Small tables with named rows and columns. After each table, cells are looked up by row and column.

nim
         fuleze  bal  siru
larafeb     197  197   173
babed        18   43    54
magebu      132  131   129
gog          96   52   106

bal of larafeb is 197
siru of magebu is 129
bal of gog is 52
siru of babed is 54
fuleze of larafeb is 197
fuleze of gog is 96
fuleze of babed is 18
bal of babed is 43
bal of magebu is 131
fuleze of magebu is 132
siru of larafeb is 173
siru of gog is 106
Row with the largest bal: larafeb

metine.csv
,gos,vosepob,gibi,zazubo
bul,47049,35079,31593,50308
sif,14848,19357,47035,36073
tep,43157,46648,12495,32411
tebe,30629,33692,31114,46104
rin,14232,30160,76090,52641
vun,48350,39783,22746,27563
kob,37818,24054,66231,66473
nesu,54255,40482,26032,47886
lav,41256,15958,62169,42936
mesipu,40477,56198,9577,13941
seb,37659,58542,22755,35686
sugodur,35287,51323,24519,12721

What is the zazubo of lav in metine? 42936
What is the vosepob of seb in metine? 58542
What is the gibi of nesu in metine? 26032
What is the vosepob of mesipu in metine? 56198
What is the gibi of vun in metine? 22746
What is the vosepob of nesu in metine? 40482

zubomid:
	bap	rab	rane
nafop	128	104	97
raseguk	201	150	132
bab	178	101	43
mon	107	128	103
taz	59	92	127
piv	186	130	143
podu	167	127	100

rab of raseguk: 150
bap of mon: 107
rane of mon: 103
rab of mon: 128
rab of bab: 101
rab of nafop: 104
bap of podu: 167
rane of raseguk: 132
rab of podu: 127
bap of bab: 178
bap of nafop: 128
rane of taz: 127
bap of taz: 59
rane of piv: 143
rane of nafop: 97
rab of taz: 92
bap of raseguk: 201
Which row has the largest rane? piv

pef.csv
,non,tezaze,lesa,loti,kam,linu,sef,vafu,fid,tuz
rirog,26082,34207,65579,7274,74482,77623,8276,51423,18344,57142
bagimab,43789,21317,32351,42748,42929,39291,39257,42666,52312,16624
sigi,15433,52602,27951,48321,42938,17321,39236,18573,36602,31545
bove,39197,40034,52581,51807,28929,27070,22790,9689,33681,42190

What is the lesa of bove in pef? 52581
What is the tuz of bagimab in pef? 16624
What is the fid of rirog in pef? 18344
What is the non of bove in pef? 39197
What is the tezaze of sigi in pef? 52602
What is the linu of rirog in pef? 77623
What is the kam of bove in pef? 28929
What is the linu of bagimab in pef? 39291
What is the sef of bove in pef? 22790
What is the vafu of bove in pef? 9689
What is the vafu of sigi in pef? 18573
What is the fid of bove in pef? 33681
What is the sef of rirog in pef? 8276
What is the lesa of sigi in pef? 27951
What is the non of bagimab in pef? 43789
What is the lesa of rirog in pef? 65579

Table dubel
,belur,ruv,nat,vomi,lidiluz,kaz,somaz,dip,maz,sed
bupon,0.947,0.432,0.390,0.388,0.673,0.415,0.551,0.348,0.462,0.586
tudo,0.596,0.468,0.372,0.307,0.864,0.372,0.816,0.708,0.713,0.541
livo,0.599,0.559,0.502,0.277,0.615,0.694,0.756,0.513,0.802,0.444
zomul,0.474,0.432,0.789,0.591,0.549,0.539,0.538,0.628,0.628,0.319
ligokom,0.865,0.465,0.626,0.761,0.369,0.894,0.311,0.306,0.543,0.464
romuko,0.484,0.407,0.137,0.750,0.545,0.751,0.646,0.471,0.311,0.624

somaz of livo is 0.756
ruv of zomul is 0.432
lidiluz of tudo is 0.864
dip of romuko is 0.471
vomi of romuko is 0.750
kaz of ligokom is 0.894
nat of zomul is 0.789
somaz of ligokom is 0.311
ruv of livo is 0.559
lidiluz of zomul is 0.549
vomi of tudo is 0.307
vomi of bupon is 0.388

Table lum
|  | pazu | ged | mab | zofepak | libetoz | bened | tager | zipeki | ziz | lefepap |
|---|---|---|---|---|---|---|---|---|---|---|
| tuv | 37 | 30 | 35 | 49 | 51 | 51 | 48 | 43 | 40 | 40 |
| lom | 13 | 29 | 55 | 51 | 63 | 38 | 48 | 53 | 54 | 66 |
| fopor | 34 | 45 | 57 | 40 | 51 | 37 | 60 | 43 | 47 | 52 |
| mikup | 62 | 52 | 39 | 71 | 54 | 61 | 32 | 64 | 46 | 55 |
| kib | 78 | 65 | 44 | 34 | 43 | 48 | 54 | 57 | 42 | 44 |
| rosadez | 42 | 46 | 43 | 81 | 59 | 63 | 23 | 49 | 49 | 45 |
| pegaven | 46 | 60 | 64 | 43 | 51 | 41 | 51 | 45 | 57 | 57 |
| palu | 51 | 55 | 58 | 20 | 34 | 37 | 71 | 32 | 43 | 41 |
| panamu | 51 | 53 | 55 | 23 | 40 | 39 | 62 | 37 | 48 | 40 |

What is the bened of lom in lum? 38
What is the zofepak of palu in lum? 20
What is the lefepap of tuv in lum? 40
What is the pazu of fopor in lum? 34
What is the tager of pegaven in lum? 51
What is the pazu of tuv in lum? 37
What is the mab of kib in lum? 44
What is the lefepap of fopor in lum? 52
What is the zofepak of pegaven in lum? 43
What is the mab of fopor in lum? 57
What is the libetoz of tuv in lum? 51
What is the libetoz of panamu in lum? 40
What is the pazu of rosadez in lum? 42
What is the libetoz of rosadez in lum? 59
What is the tager of panamu in lum? 62
What is the tager of palu in lum? 71
What is the tager of kib in lum? 54
What is the zofepak of mikup in lum? 71
Row with the largest ged: kib

zedi:
cols = nizu, livimap, tetu, tiruk, sab, nerak, rili
runefe: [225, 139, 59, 138, 212, 126, 54]
guf: [148, 191, 191, 132, 162, 72, 172]
zusu: [153, 191, 162, 85, 180, 123, 97]
gon: [212, 50, 114, 218, 86, 65, 172]
bira: [228, 60, 68, 197, 112, 120, 136]
mavato: [59, 110, 215, 49, 133, 185, 67]
puzeke: [118, 67, 136, 100, 46, 133, 101]
misoz: [182, 61, 122, 180, 142, 136, 53]
beru: [161, 170, 147, 225, 191, 79, 143]
puz: [217, 126, 90, 169, 222, 90, 87]
kur: [90, 94, 215, 67, 72, 146, 86]
nirod: [120, 138, 170, 175, 221, 227, 179]
babub: [167, 227, 55, 186, 221, 220, 143]
mozuru: [50, 177, 102, 198, 208, 87, 106]

guf, sab -> 162
babub, sab -> 221
mavato, nizu -> 59
mavato, sab -> 133
guf, tetu -> 191
puzeke, nizu -> 118
guf, nerak -> 72
puz, sab -> 222

fugo:
	kuf	luvale	veb	dar	folo	zub	retid	zupunop	vama
der	-14816	3276	45504	-25532	-6711	53387	35792	-25576	79273
ran	-25134	-85793	-11559	9523	2160	4581	-27391	-56440	-28576
sopu	-31935	2145	-38393	-22813	11714	-19941	15659	-2045	9139
ronilo	54540	5895	54095	35924	38991	-19771	44576	17246	22104
dufaba	25824	7097	65103	33472	-4003	790	-5063	-13493	40012
kisit	26022	718	-9161	-57300	-23601	-61770	-7297	90734	17013
pese	23646	2241	23878	2637	24558	-23905	3628	8180	10334
lopek	-22120	51562	1319	-15484	7119	11324	-8137	-21590	3572
vuv	39293	-4621	41398	30015	30816	-12203	51733	21186	35893
mibeta	13133	-19275	10483	-20496	-29728	-36967	19730	27083	5640
bino	23380	-3361	42018	-4876	26058	-25848	19719	14862	12165
duz	34268	-27461	7572	-81110	16281	3131	-68884	76949	8948
mik	-29752	44362	-17997	-36786	-2344	-9128	19766	-18454	6712

bino, veb: 42018
lopek, dar: -15484
ronilo, luvale: 5895
kisit, luvale: 718
mik, veb: -17997
sopu, folo: 11714
lopek, retid: -8137
duz, retid: -68884
pese, zub: -23905
mibeta, retid: 19730
ronilo, retid: 44576
lopek, vama: 3572
ran, vama: -28576
dufaba, kuf: 25824
duz, vama: 8948
ran, zupunop: -56440
bino, zupunop: 14862
der, dar: -25532
ronilo, kuf: 54540
duz, dar: -81110

